Here is a tiny trained network, its code and every weight. The questions are about switching its units off for an input and a class, where a switched-off unit gives its printed mean instead of its output.

import numpy as np


def w(rows, s, z=0):
    codes = np.array(rows[::2]) - 128.0
    scale = np.full(codes.shape[1], s)
    scale[-1] = z or s
    return codes * scale


def f(y):
    return y / 2 * (1 + np.tanh(0.7978845608 * (y + 0.044715 * y**3)))


def log_softmax(a):
    a = a - a.max(-1, keepdims=True)
    return a - np.log(np.exp(a).sum(-1, keepdims=True))


def net(x, mask):
    res = np.array(x, float).reshape(1, 8) / 4 @ E
    y = f(res @ A[0][:, :-1].T + A[0][:, -1])
    res = res + np.where(mask, y, B[0][:, -1]) @ B[0][:, :-1]
    return log_softmax(res[-1] @ U[:, :-1].T + U[:, -1])


A, B = {}, {}
E = w([
[139,2,200,155,119,113,65],'x0',
[73,113,193,135,55,42,230],'x1',
[127,175,223,121,131,180,124],'x2',
[129,127,128,122,128,127,127],'x3',
[38,123,132,148,215,115,128],'x4',
[47,102,91,153,60,217,120],'x5',
[130,127,130,133,130,127,129],'x6',
[68,198,120,119,63,43,5],'x7',
],0.0051)
A[0] = w([
[144,103,133,124,148,161,171,67],'n1',
[105,118,170,138,74,76,225,28],'n2',
[137,138,131,130,133,135,119,64],'n3',
[92,112,104,147,88,176,133,49],'n4',
[113,108,129,96,122,128,134,124],'n5',
[115,161,109,111,144,135,140,58],'n6',
[174,137,148,126,166,71,133,79],'n7',
[77,110,108,144,76,195,133,57],'n8',
[138,121,110,129,139,137,141,64],'n9',
[120,197,87,121,119,146,176,63],'n10',
[138,132,124,128,127,131,111,59],'n11',
[172,145,147,131,166,72,132,83],'n12',
[196,153,158,146,192,37,135,48],'n13',
[149,92,132,118,157,163,177,54],'n14',
[128,64,10,135,129,77,132,74],'n15',
[119,102,94,125,140,112,129,91],'n16',
[109,163,130,132,106,90,62,53],'n17',
[129,63,162,134,129,124,95,73],'n18',
[129,49,168,132,125,116,84,56],'n19',
[65,94,100,141,77,176,130,86],'n20',
[116,207,248,130,134,204,114,80],'n21',
[113,118,122,133,150,118,127,59],'n22',
[145,101,129,122,152,171,175,54],'n23',
[95,125,163,139,91,78,188,42],'n24',
[158,112,138,155,151,169,168,61],'n25',
[153,132,132,124,136,105,138,48],'n26',
[98,161,124,130,98,82,59,37],'n27',
[18,121,149,139,244,117,128,66],'n28',
[128,97,68,131,129,95,134,62],'n29',
[113,214,84,132,131,138,180,45],'n30',
[239,139,133,122,22,150,128,60],'n31',
[152,86,127,144,171,153,195,39],'n32',
[134,54,162,132,122,123,91,73],'n33',
[130,49,163,124,125,124,90,70],'n34',
[110,161,130,135,104,99,73,74],'n35',
[134,99,55,136,124,84,144,66],'n36',
[116,191,88,114,135,133,157,60],'n37',
[189,142,82,137,194,195,41,12],'n38',
],0.012,0.011)
B[0] = w([
[96,131,128,73,114,101,147,129],'n1',
[43,120,124,197,98,101,68,221],'n2',
[149,137,160,128,28,106,110,62],'n3',
[134,143,140,87,95,166,65,119],'n4',
[125,139,130,131,131,119,120,128],'n5',
[141,179,134,135,70,137,142,83],'n6',
[133,142,139,104,138,185,94,146],'n7',
[136,155,145,78,143,161,58,172],'n8',
[141,105,156,96,63,123,137,70],'n9',
[158,199,154,140,144,120,145,156],'n10',
[139,167,149,117,3,136,113,64],'n11',
[131,135,145,102,132,175,85,148],'n12',
[143,145,156,83,151,156,52,187],'n13',
[85,127,129,73,126,125,169,141],'n14',
[178,50,196,152,136,113,150,212],'n15',
[158,115,152,134,109,127,134,95],'n16',
[80,115,132,73,110,145,194,181],'n17',
[148,187,140,148,121,140,163,161],'n18',
[144,199,145,155,129,125,171,178],'n19',
[136,141,141,76,169,123,31,224],'n20',
[181,46,203,151,147,117,146,251],'n21',
[184,122,162,127,23,141,130,65],'n22',
[93,126,136,72,110,92,157,137],'n23',
[70,93,140,199,87,136,117,168],'n24',
[97,107,130,79,110,140,176,136],'n25',
[151,157,157,98,41,188,87,70],'n26',
[71,105,125,68,115,136,201,185],'n27',
[204,111,19,123,41,138,129,229],'n28',
[170,94,180,137,86,119,141,98],'n29',
[150,214,143,143,132,100,149,160],'n30',
[195,111,22,112,73,123,131,236],'n31',
[78,132,129,50,152,94,152,156],'n32',
[143,197,135,147,139,128,161,183],'n33',
[148,197,137,147,136,132,162,184],'n34',
[83,111,126,86,121,145,196,179],'n35',
[166,87,195,139,103,131,147,116],'n36',
[137,192,148,151,122,139,161,133],'n37',
[19,138,142,228,76,135,75,249],'n38',
],0.035,0.0024)
U = w([
[3,97,131,19,105,84,214,81],'0',
[8,111,142,228,51,100,82,96],'1',
[156,242,155,163,144,100,184,110],'2',
[102,95,100,138,182,97,122,247],'3',
[125,125,145,54,147,166,30,98],'4',
[178,82,17,121,36,93,126,99],'5',
[97,87,104,133,198,52,127,198],'6',
[163,20,219,155,129,72,159,99],'7',
],0.0048,0.014)

Each question gives the input, the list of numbers given to net, and the class t.
The units are the neurons (one row each of A and B). Each row of codes is followed by its name. A weight is (code - 128) times the scale printed after its matrix; where a second scale follows, it is the last column's (A, B and U).
mask holds one flag per neuron, in row order. A switched-off neuron (its flag False) gives its mean, the last column of its row in B, instead of its output. The means were averaged over made-up inputs and are rounded, as every weight is.
A unit's drop is (log p(t) with every unit on - log p(t) with that unit switched off) / (log p(t) with every unit on - log p(t) with every unit switched off).
The circuit of an input: a set's keep is (log p(t) with only the set's units on - log p(t) with every unit switched off) / (log p(t) with every unit on - log p(t) with every unit switched off). Starting from the 12 units with the biggest drops (on a tie, the unit counted first), units are removed one at a time, each time the one whose removal leaves the highest keep (on an exact tie, the one counted first), for as long as the keep stays at least 0.8.
circuit, biggest first: the units of the circuit, biggest drop first
top k neurons: the k neurons with the biggest drops, biggest first
drop when u is switched off: that unit's drop, to one decimal
input [-2,7,-8,0,-3,-5,-6,1], class 7: circuit, biggest first	[n15]
input [1,7,-3,7,8,0,6,-6], class 5: top 2 neurons	[n28 n38]
input [-4,0,-7,1,-2,-5,6,-4], class 7: circuit, biggest first	[n15 n36]
input [-8,0,0,-6,-4,-1,-2,-8], class 0: circuit, biggest first	[n32 n23]
input [7,-2,7,-6,1,0,-2,-6], class 2: circuit, biggest first	[n34 n33]
input [2,3,-3,-6,0,-7,5,7], class 0: top 3 neurons	[n27 n17 n35]
input [-5,6,-3,5,7,6,-1,-6], class 5: top 2 neurons	[n28 n38]
input [-1,1,3,-2,6,8,1,0], class 4: circuit, biggest first	[n20 n8]
input [1,7,2,-5,1,6,-2,-6], class 1: top 2 neurons	[n2 n24]
input [-8,3,-6,-3,8,5,-3,-3], class 2: top 2 neurons	[n30 n10]
input [6,0,2,3,-4,-7,-5,-6], class 4: top 3 neurons	[n13 n7 n12]
input [2,6,-7,-5,-8,-7,-6,-6], class 5: top 2 neurons	[n31 n20]
input [3,5,-1,-5,5,-1,-1,-4], class 1: top 3 neurons	[n2 n24 n31]
input [3,2,3,0,-8,-5,-5,0], class 5: circuit, biggest first	[n31]
input [0,3,-7,-2,-5,-6,5,3], class 7: top 3 neurons	[n15 n36 n20]
input [-1,-7,8,6,6,-5,-1,7], class 7: top 2 neurons	[n21 n2]
input [5,-3,-3,6,7,7,0,5], class 4: top 4 neurons	[n20 n8 n31 n4]
input [-6,2,6,5,-5,-4,-1,-2], class 2: top 2 neurons	[n10 n30]
input [7,7,2,2,1,6,2,-6], class 1: drop when n24 is switched off	0.6
input [0,-7,-8,-3,0,-1,6,-6], class 7: drop when n36 is switched off	0.1
input [3,0,1,6,4,-8,-2,3], class 4: drop when n13 is switched off	0.2
input [3,-7,5,-4,-4,2,0,4], class 1: drop when n38 is switched off	1.2
input [2,8,-3,6,7,1,-6,4], class 1: circuit, biggest first	[n24]
